(in the rows, 128 means zero)
Each row of numbers stands for one thing and depends on some of the facts below. Use the named rows to name the rest.

There are 3 kinds of fact about the things: ξ, Σ, ψ.
babrar ξ:ruvim Σ:106
badil ξ:zisan Σ:106
bedur Σ:106
belak ξ:skedisus Σ:76
bokla ξ:zufler Σ:446
bragir ξ:drori Σ:106
bratruk ξ:zolok Σ:76
brekefam Σ:106 ψ:brifer, kloplen
bribre ξ:vunul Σ:972
bridros ξ:luma Σ:608
brifer Σ:989
brigro ξ:stadebrel Σ:106
brilil Σ:76
brubru ξ:gofus Σ:106
brufli ξ:duzun Σ:106
bunem Σ:76
dakul ξ:nuton Σ:989
darubrem ξ:stagros Σ:106
denodri Σ:106
depotral Σ:76 ψ:kloplen, trafom, fedu
deski ξ:koguplim Σ:106
deskulok Σ:106 ψ:nufludru, drasi, lakli, skodrivel, ruvim
deva Σ:106
ditatrol ξ:trabrer Σ:76
drasi ξ:flafur Σ:76
dreflok ξ:skidrunak Σ:76
drevar ξ:poklo Σ:972
drori ξ:brifer Σ:106 ψ:skubobris, klobre, flafur, dusken
drukler ξ:totrudok Σ:972
dusken ξ:ragen Σ:106
duzun ξ:steski Σ:608 ψ:zolok, kleplus
fadum ξ:kloplen Σ:76 ψ:zisan, vunul
fedu Σ:76
fefos ξ:skeriklo Σ:972 ψ:skitrostak, tenim, koguplim
flafur ξ:dusken Σ:106
flepe Σ:76
fugro ξ:grustak Σ:106
gegremin ξ:bedur Σ:106
gofus ξ:regufo Σ:106 ψ:nefus, tubrun, stuvetem, skodrivel, klebre
gridim Σ:106
gritrus Σ:106
grize Σ:106 ψ:zagrok, luba
grogra Σ:608
groplom Σ:106 ψ:nefus, bribre
grustak ξ:zize Σ:106 ψ:zekos, zufler
kesepok Σ:106
ketras ξ:drasi Σ:76 ψ:zomak
kizen ξ:kesepok Σ:76
klarekam Σ:106 ψ:zomak, flepe, bunem, pastok
klebre Σ:76
kleplus Σ:106
kligres ξ:poskeplo Σ:106
klobre ξ:rebre Σ:106
kloplen ξ:denodri Σ:76
klosen ξ:saski Σ:972
klunoser Σ:106
koguplim ξ:grogra Σ:446
lakli Σ:106
lalozu ξ:skavo Σ:76
lasko ξ:rone Σ:989
lastis ξ:fadum Σ:446
lezem Σ:106
ligem Σ:76 ψ:luma
lovo ξ:pladrum Σ:106
lovuk Σ:446 ψ:trutrastuk, lakli
luba Σ:106
lubrizas Σ:989 ψ:trabrer, skamo, ditatrol, klunoser
luflom ξ:deski Σ:608
luma ξ:brubru Σ:989
luplun ξ:skubobris Σ:106
mezum ξ:nipupal Σ:106 ψ:brubru, raplo, stizepla, trise
muzes ξ:zula Σ:106 ψ:nufludru, zomak, tomor, tubrun, stadebrel
nada ξ:bokla Σ:106 ψ:luma, naker
naker ξ:fefos Σ:989
navem ξ:klunoser Σ:989 ψ:raplo, plerim
nefus ξ:zakozun Σ:106
nipupal Σ:106 ψ:lezem, zula
nomu ξ:lubrizas Σ:989 ψ:nefus
nufludru ξ:revor Σ:106
nuton Σ:106
pagronol Σ:972 ψ:tovo
pastok Σ:446
pladrum ξ:nefus Σ:106
plani Σ:318 ψ:skitrostak
plerim Σ:989
pludrir ξ:belak Σ:106
plutriplem Σ:446 ψ:deva, skeriklo, babrar, koguplim, zufler
poklo ξ:stuvetem Σ:106
poskeplo Σ:989 ψ:fugro
puti ξ:dakul Σ:972
radosus Σ:106 ψ:stizepla, zotru, gridim
ragen Σ:76
raklom Σ:106
raplo ξ:skodel Σ:608
rastezal ξ:vulisku Σ:106 ψ:raklom, bedur
rebre ξ:skaskas Σ:76
regufo ξ:mezum Σ:76
revor Σ:76 ψ:raplo
rogoskil Σ:972
rone ξ:luplun Σ:106
ronekle ξ:taplin Σ:446 ψ:trabrer, steski, brilil
rores Σ:608 ψ:bokla, koguplim
rurur Σ:76 ψ:vapi
ruvim ξ:navem Σ:106
saski ξ:zodro Σ:106
skamo Σ:106
skaskas ξ:puti Σ:106
skavo ξ:deskulok Σ:446
skedisus ξ:ketras Σ:106 ψ:drevar, klebre
skenar Σ:76
skepus ξ:zotru Σ:446
skeriklo ξ:tranam Σ:106
skidro Σ:106
skidrunak Σ:318 ψ:klebre
skitrostak Σ:446
skodel Σ:106
skodrivel ξ:brekefam Σ:76
skubobris Σ:989
stadebrel ξ:brufli Σ:446
stadrer Σ:446 ψ:darubrem, stiga, steski, vulisku, naker
stagros ξ:bridros Σ:318
steski ξ:kizen Σ:106
stiga ξ:zumem Σ:106
stizepla ξ:zagrok Σ:446
stuvetem ξ:lovo Σ:972
taplin ξ:deva Σ:76
tenim ξ:ronekle Σ:989
tomar Σ:106 ψ:luma, naker, tranam
tomor Σ:106
totrudok ξ:lalozu Σ:106 ψ:zize
tovo ξ:raplo Σ:76
trabrer ξ:kligres Σ:106
trafom ξ:rogoskil Σ:972
tranam ξ:klosen Σ:76
trevis Σ:106 ψ:skubobris, gritrus, brufli, tranam
trise Σ:318
trotun ξ:luba Σ:106 ψ:zufler
trumefli Σ:318 ψ:rogoskil, lastis, skodrivel
trutrastuk Σ:989
truzil Σ:318
tubrun Σ:106
vapi ξ:trotun Σ:318
vulisku ξ:lasko Σ:318
vunul ξ:nomu Σ:989
zagrok ξ:nada Σ:106
zakozun ξ:zekos Σ:972
zekos ξ:dreflok Σ:106
zisan Σ:76
zize ξ:bragir Σ:106
zodro ξ:klobre Σ:446
zolok Σ:106
zomak ξ:drevar Σ:318
zotru Σ:106
zufler ξ:luflom Σ:989
zula ξ:skenar Σ:106
zumem ξ:naker Σ:972
zustos Σ:106 ψ:zula, zodro

Some rows with their names:
[126 158 107 173 117 112 143 118 112  87 130 102 124  94 138 167 190 109
  88 172 143 111 122 132 171 106  92 113 102 174 137 105 120 131 110 147
 112 162 160 140 155 179 133 157 116 192 111] -> radosus
[131  94 159 107 176 156 116 140 139 186 118 182 100 215 158  20 154 147
 129  61 110 147 149 136 104 193 151 121 141 102 153 127 124  59 132 116
 180 147 136  72 109  72 166  87 136  75 141] -> koguplim
[148 103 165  65 164 157 133 114  97 145 148 143 124 172  99 119 143 108
 143  63  97 159 144 102  75 160 121 113 129 106 107 120 126  84 146 125
 117 156 111  78 110  79 167 112 128  93 162] -> lastis
[137 123 158 116 204 201 180 126 117 158 161 145 130 197  96 166 144  90
 187  81  68  90 185  78 104 120 184 135  94 126 107 119 117  95 160 106
  72 153  94 150 113 160 178 108 190 135 117] -> ronekle
[122 134 118 136 148 140 101 122 105 121 164 148 137 140 140  87 147  55
 118 103  94  98 161 131 121 139  80 119 121 135 145 113 111 127 125 136
 115 152 110  77 131 127 133  96 110 110 112] -> brifer
[136 108 122  94  85  95 141 117 115 156 111 113 112 165 111 109 168 110
  91 106 147 181  70 147 105 169  92 138 150 118  95 125  98 115 119 113
 181  66 112  84 162  79  95 105  91 101 141] -> bunem
[150  98 109 124 140 143 106 136 115 119 150 145 108 149 106 140  89 144
 152 112 120 140  90 127 148 112 187 113 120 126 152 125 124  80 144 131
 135 112 122 124 115 113 128 116 134 111 141] -> zakozun
[142  87 118 112 147  98 148 122 167 195 106 142  92 184 105 131  99 154
 116  92 144 141  73 130 110 141 144 137 148 112 102 160 137  95 137 119
 183  61 102 115 144 124  98 103 110  91 129] -> ditatrol
[129 143 139 125 130  92 125 126 155 122 102 127 131 101 121 136 118 175
 109 157 143 126 132 136 139 106 113 121 127 134 137 156 156 136 121 155
 119 133 146 166 114 133 120 141 111 151 122] -> skaskas
[132  72  99 103 155 141 113 113 153 210 140 176 103 175  98 122  36 106
 162 100  90 118  68 129 112 129 188 114 105 112 125 136 129 140 144 119
 159  57  83 110 112 117 129 104 120  62 107] -> vulisku
[133 161 144  81  82 142 179 136  86 119 126 101 160  33 101 194 119 161
 128 156 139 164 172 145 130  93 117 134 117 159 111 113 178 172 143  97
 116 177 130 186  95 124 131 160 154 188 158] -> gofus
[146  88 126  89 170 126 117 117 130 187 141 163 108 133 114 116 101 123
 107 104 100 124 139 152 123 143  96  95 120 127 156 139 160  94 156 138
 178 118 103  69 108  97 145  92 107 134 114] -> lasko
[112 120 113 151  92  91 116 123 136 118 109 118 119 121 130 102 150 124
  66 137 158 128 107 149 149 133  70 125 144 136 143 130 125 142 113 140
 140 111 133 118 148 136  87 125 101 132 119] -> lezem
[109 165 122 169  97 125 122 130 124  88 120 101 142  91 138 116 159 109
 111 161 145 119 143 130 144 117  98 133 126 135 132 112 123 155 109 126
  90 136 138 141 142 152 111 142 128 142 121] -> denodri
[115 158 140 129  92 149 147 122  94  86 128  70 154  59 111 155 187 125
 136 169 141 151 143 136 151 109  81 145 115 154 134 102 119 168 123 127
  94 128 138 157 139 132 115 140 143 187 126] -> klarekam
[138  98 113 115 152 124 122 110 102 170 147 140 114 135  99 112 161  71
  98 117  98 115 136 164 139 147  35 107 102 151 156  98 114 108 143 132
 182  97  90  65 129 110 125  75 114 144  94] -> poskeplo
[134 135 137 133 153 129 148 139 132 130 130 132 121 156 135 154 129 135
 141 112 130 140 125 107 122 125 198 147 130 125 106 136 116 102 130 117
 125 146 144 144 133 134 140 122 129 129 145] -> bratruk
[125 152 141 123  82 141 142 113 101  95 130  72 152  57 105 140 182 113
 122 161 150 146 136 140 140 129  50 144 120 140 125 109 123 167 118 133
 108 111 122 141 132 132 104 148 135 180 127] -> groplom
[127 117 141 133 181 187 187 118 105 161 166 131 126 208  69 151 192  38
 166  80  75  90 173  95 109 133 121 143  77 151 108  91  83 111 146  99
  95  97  71 137 129 167 142  85 179 146 101] -> stadrer

Name these rows:
No name comes twice in this set of rows, the named rows included.
[119 134 103 150 119 125  77 120  87  94 171 188 118 159 165 134 112  40
 139 128  96 109  85 106 118 118 186  91  75 144 129  91  73 125 116 141
 120 148 141  73 143 159 171 131  98  79 116] => trise
[124 150 166 102 148 203 154 124  62  94 169 113 159 155 111 144 220  34
 180  91  89 134 184  84  85 140 129 131 101 132 110  69  76 102 136 109
  78 166 106 118 136 121 173 118 166 129 144] => lovuk
[131 122 167 122 170 190 170 154  97 157 145 144 140 201 134  90 245  89
 151 104 100 140 192 125 149 170 120 139  76 143 187  86  63  68 132  92
 181 127 100  98 125  95 168  60 173 139 108] => plutriplem
[136  89 116  96 139 133  80 128 120 164 144 178  99 146 140 121  55 114
 156 109 102 126  92 129 120 130 189 106 103 114 143 124 116 128 134 132
 165 110 122  84 112 108 162 115 113  82 128] => vapi
[126 111 139 112 158  73 152 123 181 181 109 147 110 201 103 124  97 137
 144 105 123 123 110 117 101 122 159 143 133 100  74 168 114 112 123 137
 124  75 102 168 134 120 109 110 108  80 125] => tranam
[123 146 163 104 142 165 126 123  77  93 167 131 137 175 122 104 185  37
 162  67  99 123 190  80  71 154 113 127 114 131  93  92  83 107 127 111
  70 168 103  94 138 116 162 122 143  89 152] => pastok
[134 111 125  95 179 125 123 118 125 161 143 162 127 140 125 118 110 116
 144 109  94 109 149 136 123 126  94 109 119 138 143 139 142 105 154 149
 148 143 102  90 106 105 151  93 108 122 115] => dakul
[138  92 109 106 155 107 139 136 135 213 143 199 122 148 100  98  32  95
 101  74  99  79 162 160 103 127 102 108 140 141 116 144 174 141 150  97
 134 129  61 107  96 129 106  91 116  83 116] => luma
[137 124 131 154 119 126 110 165 156 105  99 124 119 120 143  75 101 213
 136 133 163 140 140 148 162 130 120 130 165 112 180 156 149 107 122 133
 138 125 142 143 104  91  98 119 146 130 139] => zekos
[151 107 134  63 114 101 135 119 126 153 113 114 121 143 109 121 122 150
 113 100 153 188  72 133  84 161 121 136 170  94  75 150 142 114 128 125
 161 103 120 109 141  59 112 131  91  91 176] => skodrivel
[138 115 102 132 136  90  73 128 128 130 146 181  93 143 182 160  43 114
 129 138 124 129  61 123 124 115 230 107 122 113 115 135 112 105 127 149
 167 145 162  94 147 141 164 139  70  75 145] => raplo
[121 140 134 141 114 162 120 149  96 131 146 139 140 136 174 119 151 122
 173 157 123 149 122 140 168 135 186 174  96 136 177  99  49 137 107  98
 205  74 131 130 129 119 143  75 134 118 114] => rores
[140 141 132 129 191 153 119 113  95 106 168 155 135 102 145 173 120  89
 135 125  80  86 178 125 136 101 125  91  86 158 148 115 141  92 153 145
 102 211 145 105 119 152 190 131 127 162 114] => navem
[121 143 134 103 128 136 106 122  86 115 156 141 144  99 120  87 135  56
 137  97  97 128 168 134  95 145  52 122 127 128 129 101 112 143 133 132
 100 140 107  66 125 104 126 106 110 113 131] => trutrastuk

The same things again, as new rows of numbers:
Some things and their rows:
[122 123 150 122 144 111 115 125 122 128 134 122 121 115 128 163 117 119
 155 130 142  92 101 122 113 137 128 128 129 136 130 159 117 134 144 149
 137 101 121 131 117 158 122 135 130 145 135 142 147 113] -> gegremin
[118 130 149 144 136 122 132 128 102 132 138 119 124 121 122 152 107 109
 144 130 160  83 109 128 128 146 125 133 116 137 126 148 114 136 143 146
 139  98 114 133 105 145 123 132 120 148 125 145 147 112] -> skodel
[142 149 145 152 128 149 159 118 163  93 119 127 149 104 106 108 131 125
 133 102 130 117  97 142 143 126 130 188 113 111  89 150 133 136 125  93
  94 160 118 124 128  93 123 101 100 148 154 105 115 130] -> truzil
[123 122 149 121 145 109 112 126 127 127 133 122 118 113 128 165 117 120
 155 131 139  93 101 123 112 137 131 126 131 135 131 162 118 133 142 149
 136 100 122 132 117 162 121 134 131 143 136 140 148 109] -> rone
[138 128 131 112 153 135 136 117 157  93 115 124 136 110 121 133 122 122
 147 125 121 129 114 139 127 103 118 142 129 122 115 159 132 127 129 121
 114 136 132 127 138 110 124 117 116 129 135 124 129 127] -> stizepla
[120 145 101 119 120 152 123  93 155 115 104 132 116 143 136  78 139 167
 115 128  85 161 150 133 129  99 143 137 161  92 125 115 122  89 100 125
 111 177 121 113 145  94 138 128 123 100  99 110 125 131] -> bridros
[119 131  85 145 111 145 108  93  84 161 133 133 107 182 141  81 123 107
  93 149 131 183 229 156 159  83 120  78 142 121 165  76 119  87  93 129
 131 147 143 125 135  97 147 146 150  93  78 137 122 154] -> brifer
[142 108 108 152 105 122 117  81 157 128 137 161 132 143 137  51 169 156
  87 139  83 198 197 120 115 141 124 132 118 117 130 111 143 128 123 109
 117 172 130 135 149 104 122 136 140 105 146  99 101 152] -> dreflok
[132 129 105 168 101 130 132  94 132 136 130 158 133 148 130  41 169 135
  72 137 107 197 199 129 146 166 127 147 107 107 128  99 137 131 116  99
 121 164 132 132 134  97 116 136 131 101 139 102 106 139] -> bunem
[111 134 154 108 150 114 122 114 121 130 135 117 130 127 124 172 130 114
 151 129 148 105  91 113 122 148 122 124 140 140 123 165 108 146 158 148
 141 109 135 122 122 161 129 153 135 158 139 147 142 137] -> klobre
[123 128  71 125 103 146 122 141  76 168 127 129 115 181 146  90 127 114
  84 146 130 187 213 146 156  85 118  71 139 131 164  52 133  97  91 125
 140 146 145 124 140  94 151 136 147  83  76 139 115 157] -> lubrizas
[137 118 106 142 109 121 119  91 157 130 128 158 130 141 131  54 172 150
  80 143  86 205 191 121 126 154 132 130 121 110 129 113 144 129 119  99
 120 167 138 131 148 107 119 141 139  97 145  98 106 141] -> kloplen
[125 120 136 101 138 113 127 175 118 134 127 120 127 113 134 175 123 125
 147 127 139  98  81 112 110 138 128 119 128 145 130 135 131 144 142 146
 148  99 125 131 122 159 125 124 129 133 135 143 141 112] -> rastezal
[135 103 146 138 133 111 109 118 121 124 151 131 125 116 147 160 120 127
 168 121 139  82 100 121  86 106 108 139 120 152 134 149 119 132 153 169
 136 113 104 139 124 159 126 121 136 153 143 148 138 132] -> pladrum
[104 114  71 108  97 121  75 117 101 168 119  91 100 180 122  90 133 194
  99 148 100 162 252 130 147 107 113  53 197 109 166 104 132 101  59 188
 103 192 139 128 127 119 161 145 107  84  83 118 117 147] -> luma
[144 113 136  91 112 119 130 182 119 136 157 107 114 112  99 188 119 145
 120 149 148 106  42 102 107 106 154 110 112 158 121 123 138 103 159 114
 166 117 113 127 135 179 145 125 132 151 117 141 152 112] -> trotun
[140 127 101 118 140 156 126  87 147  94 115 128 144 146 122  96 140 168
 131 126  94 180 170 158 162 102 138 136 134 108 140 105 142  82 100 109
 107 127 153 134 161  98 109 128 145 123 100 102 117 131] -> luflom
[138 133 121 100 130 134 137 167 148 116 113 119 138 113 126 147 136 135
 138 109 120 128  92 125 126 109 127 141 134 129 116 125 143 134 121 118
 118 144 132 123 141 124 131 107 120 126 142 122 119 131] -> ronekle
[134 123 109 167 101 132 135  90 136 135 135 156 133 148 123  43 159 142
  70 143 103 194 203 127 142 162 128 133 109 110 125 103 139 131 117  97
 119 165 132 134 134  92 122 137 128 104 135 100 104 142] -> brilil

Which thing is each row?
No name comes twice in this set of rows, the named rows included.
[124 128 136 124 128 124 145 178  95 139 133 118 131 119 128 163 112 114
 134 127 159  89  89 119 127 147 124 126 114 146 126 122 128 146 141 141
 149  96 117 132 110 144 126 119 119 137 125 147 141 113] => grize
[121 125 149 120 146 109 112 125 123 128 132 124 120 114 132 165 121 119
 158 127 139  93 100 123 111 139 129 128 130 136 132 160 117 135 143 150
 137  99 121 131 118 161 120 135 134 144 137 141 146 111] => ruvim
[118 123 148 118 143 109 112 125 122 128 131 118 119 115 126 162 118 128
 154 131 139  89 102 120 111 142 129 126 135 134 130 164 117 134 140 156
 136 107 117 131 115 159 125 135 125 142 134 139 149 108] => darubrem
[118 134 148 143 136 122 132 136  99 135 135 123 126 121 128 153 112 104
 145 125 161  84 104 129 129 149 126 138 117 137 127 143 114 138 142 145
 140  96 114 133 106 145 119 130 125 146 127 145 145 111] => lakli
[125 122 134 120 138 125 152 178 100 129 129 119 132 116 130 161 105 108
 134 137 157  92  92 118 124 142 114 121 113 146 125 127 127 151 146 145
 152  94 119 133 110 133 128 120 112 130 122 151 142 114] => radosus
[135 148 140 119 137 136 139 114 181  90 106 126 137  97 111 111 144 146
 141 102 105 118  82 128 117 121 140 180 135 102  87 172 135 129 121 106
  96 175 109 121 137 103 124 103 103 136 155 101 124 118] => stagros
[124 123 151 124 142 109 113 128 130 128 132 124 117 111 129 166 114 116
 154 132 140  94 103 123 115 137 130 126 129 135 133 159 117 134 143 146
 135  99 126 129 115 164 123 135 130 140 139 141 146 109] => pludrir
[139 101  93 147  73 126 138 162 135 149 135 117 151 152 107  67 158 202
  61 137 101 183 222 111 162 185 108 111 132 122 131  75 165 163  91 129
  99 181 152 140 125 107 135 126  88 102 144  90  78 155] => ligem
[145  95  85 123 134 140 183 145 149 100 112 160 145 132 137  42 132 124
  55 183  94 215 198 112 129 141  87 100  98 125 118  98 158 166 134 104
 146 152 143 133 141  47 130 123  93  56 122 120 105 149] => revor
[123 132 124 169 103 139 150  91 137 157 136 169 147 153 133  38 137 144
  77 123  76 164 207 120 114 167 161  90 119 119 119  90 150 151 110  80
 116 136 128 137 135  62 133 132 155 120 123  86  85 153] => klebre

Now the same things, written a new way:
Known rows:
[104 118 142 112  93 176 125 169 117 157  96 112 143  69 134 131 127 140
 107  89 108 122 163 154 143 127 101 139 115 154  98 154 138 151 139 106] -> skaskas
[ 90 110 132 114  87 165 126 171 126 163 107 108 147  69 143 111 143 150
 110  84  90 134 164 145 141 133 110 128 123 149  88 159 141 157 143  85] -> brekefam
[ 94  94 132  97  95 184 119 165 121 125  92 103 154  57 109 128 188 143
 169 130 111 134 102 165 158 121  89 122 110 157 134 137 228 214 144 125] -> brifer
[101  75 134  97 107 183 116 149 105  91 110  94 152  58 110 106 201 162
 157 109 152 140 116 147 180 119 109 128 101 134 127 131 232 214 141  95] -> nomu
[ 97  89 118 103  96 174 127 164 124 115 104  96 153  57 109 124 197 144
 172 127 114 143 110 158 161 125  92 122 111 153 129 142 229 215 142 114] -> lubrizas
[ 98 124 143 122 100 173 131 171 121 155  98 116 136  64 132 133 134 140
 105  89 109 126 158 155 138 125 103 141 109 155  98 155 140 148 132 104] -> brubru
[102 123 139 112  93 175 128 167 114 156  95 115 144  70 137 136 127 140
 108  91 109 122 164 153 145 135 102 140 116 157 100 160 141 153 142 103] -> skeriklo
[ 93 116 107 122  96 156 135 178 101 154 108 111 168  80 130 136 140 131
 123  91 113 127 193 145 152 164 106 132 118 137  92 171 133 163 146  89] -> fefos
[120 107 112 121  99 169 117 164 128 138 109  82 153  79 132 109 139 121
 102  94  84 157 160 133 129 121  97 127 127 149  86 175 125 157 132 103] -> klarekam
[100 130 136 108 102 184 118 163 105 144  92 115 142  70 123 129 130 139
 108  87 109 131 165 151 132 129  98 141 113 147 110 146 135 138 145 104] -> badil
[104 106 123 123  89 159 133 173 128 157 114 118 148  64 140 121 141 141
 107  93  96 138 162 144 145 126  98 127 115 150  90 155 139 158 136  91] -> nipupal
[ 76 109 145  96 113 169 117 187 114 144 103  91 176  96 107 136 141 130
 151  88 107  90 173 169 134 146 100 114  92 117  77 135 136 176 138 122] -> taplin
[ 99  71 134 109 100 174 121 169 124 123 137 115 149  73 129 107 154 158
 123  88 131 109 163 133 160 124  95 106  78 116  81 126 166 182 146  98] -> skidrunak
[106 115 108 105  92 159 134 170 101 134  98 104 174  70 122 135 169 138
 143 112 125 143 151 159 164 147 103 140 133 156 114 156 184 182 131  87] -> rores
[106 122 140 116  96 174 130 167 118 156  97 113 141  69 132 136 130 139
 103  90 108 127 162 156 142 127 100 142 113 153  98 154 140 149 137 106] -> gridim
[101 124 130 125 107 170 133 156 109 128 101 110 145  61 125 125 140 139
 109  84 113 141 167 139 137 134 107 137 115 145 109 162 130 144 138  90] -> rastezal
[ 84 101 131 113 116 157 133 183 118 128 117  89 180  88 113 132 150 133
 155  88 110 105 178 158 140 148  98 108  87 107  75 144 131 176 134 110] -> rurur
[101 102 137  94  99 188 119 164 118 122  93  85 149  64 103 135 182 144
 166 124 125 131 109 167 162 127  94 133 111 162 133 144 232 213 142 124] -> dakul
[114 117 132 110 102 168 122 171 107 145  95 104 161  64 108 139 163 128
 135 116 135 135 135 170 163 119  95 142 117 158 113 146 180 176 114 112] -> luflom

Name these rows:
No name comes twice in this set of rows, the named rows included.
[ 93 118 146 117 115 171 122 166  94 145  94 114 152  71 114 135 136 134
 113  83 126 120 176 157 153 132 109 139 103 126 101 159 119 152 138 109] => bribre
[116  94 132 112  97 165 136 154 109 125 123 112 139  72 140 119 142 166
  93  73 130 133 173 147 166 115 111 147 105 123  92 144 140 154 138  87] => skedisus
[112 101 146 110  98 178 114 164 105 143 113 123 140  67 132 117 131 154
  90  82 137 120 165 144 160 116 105 136 101 137  91 135 141 150 134  94] => nefus
[ 98 130 143 116 104 180 123 159 107 141  90 110 143  66 125 130 130 136
 110  87 112 131 163 147 136 133 106 140 114 153 106 157 130 144 141 102] => fugro
[ 92 103 120 116 101 174 137 169 126 122 120  94 159  75 125 132 145 138
 143  97 107 119 169 136 139 159  90 116  94 140  95 155 160 180 156 105] => plani
[ 73 105 154 103 101 135 135 166 150 146 139  74 180  70  90 130 153 139
 187  82 113 129 194 168 155 152  88 102  80 108  98 141 125 134 140 109] => ligem
[104 121 150 118  83 142 134 149 159 167 145  91 144  42 106 125 138 145
 145  83 124 168 187 152 165 133  83 126 101 154 120 151 135 101 135  91] => nada
[116 117 129 128 106 180 101 163 126 144 107  67 158  79 125  99 136 111
  97  89 113 151 163 116 133 133 106 121 124 164  78 184 131 158 123  91] => muzes
[134 140 164 113  82 192 146 134 155 105  95  93 125  43 172 140 110 154
  93  89 113 130 113 133 128 122 105 146 120 219 111 151 162 135 128  86] => skepus
[109 122 157 127 106 165 138 156 120 139  94  93 139  64 137 145 128 135
 106  86 123 125 159 153 155 131 117 147 109 162 104 184 132 158 134 108] => gegremin
[113 109 105 103  92 183 136 166 106 114 101 109 167  60 114 157 171 133
 175 138 145 123 124 157 173 165  85 130 110 177 140 146 241 216 148 109] => zufler
[104 126 148 123  94 177 116 176 125 169 103 102 148  68 132 123 126 127
 104  93 120 123 162 139 146 137 104 129 113 173  89 164 144 155 126  99] => zula
[132 150 150 120  86 200 149 145 154 104 103  98 116  48 160 138 111 155
  90  90 117 134 117 131 114 123  91 149 114 214 107 133 171 123 119  84] => stizepla
[ 79 120 150 103 121 173 120 181 110 133 101  77 176  93 105 140 136 123
 150  82 123  91 177 165 135 155 103 116  89 120  78 147 133 170 136 122] => ditatrol

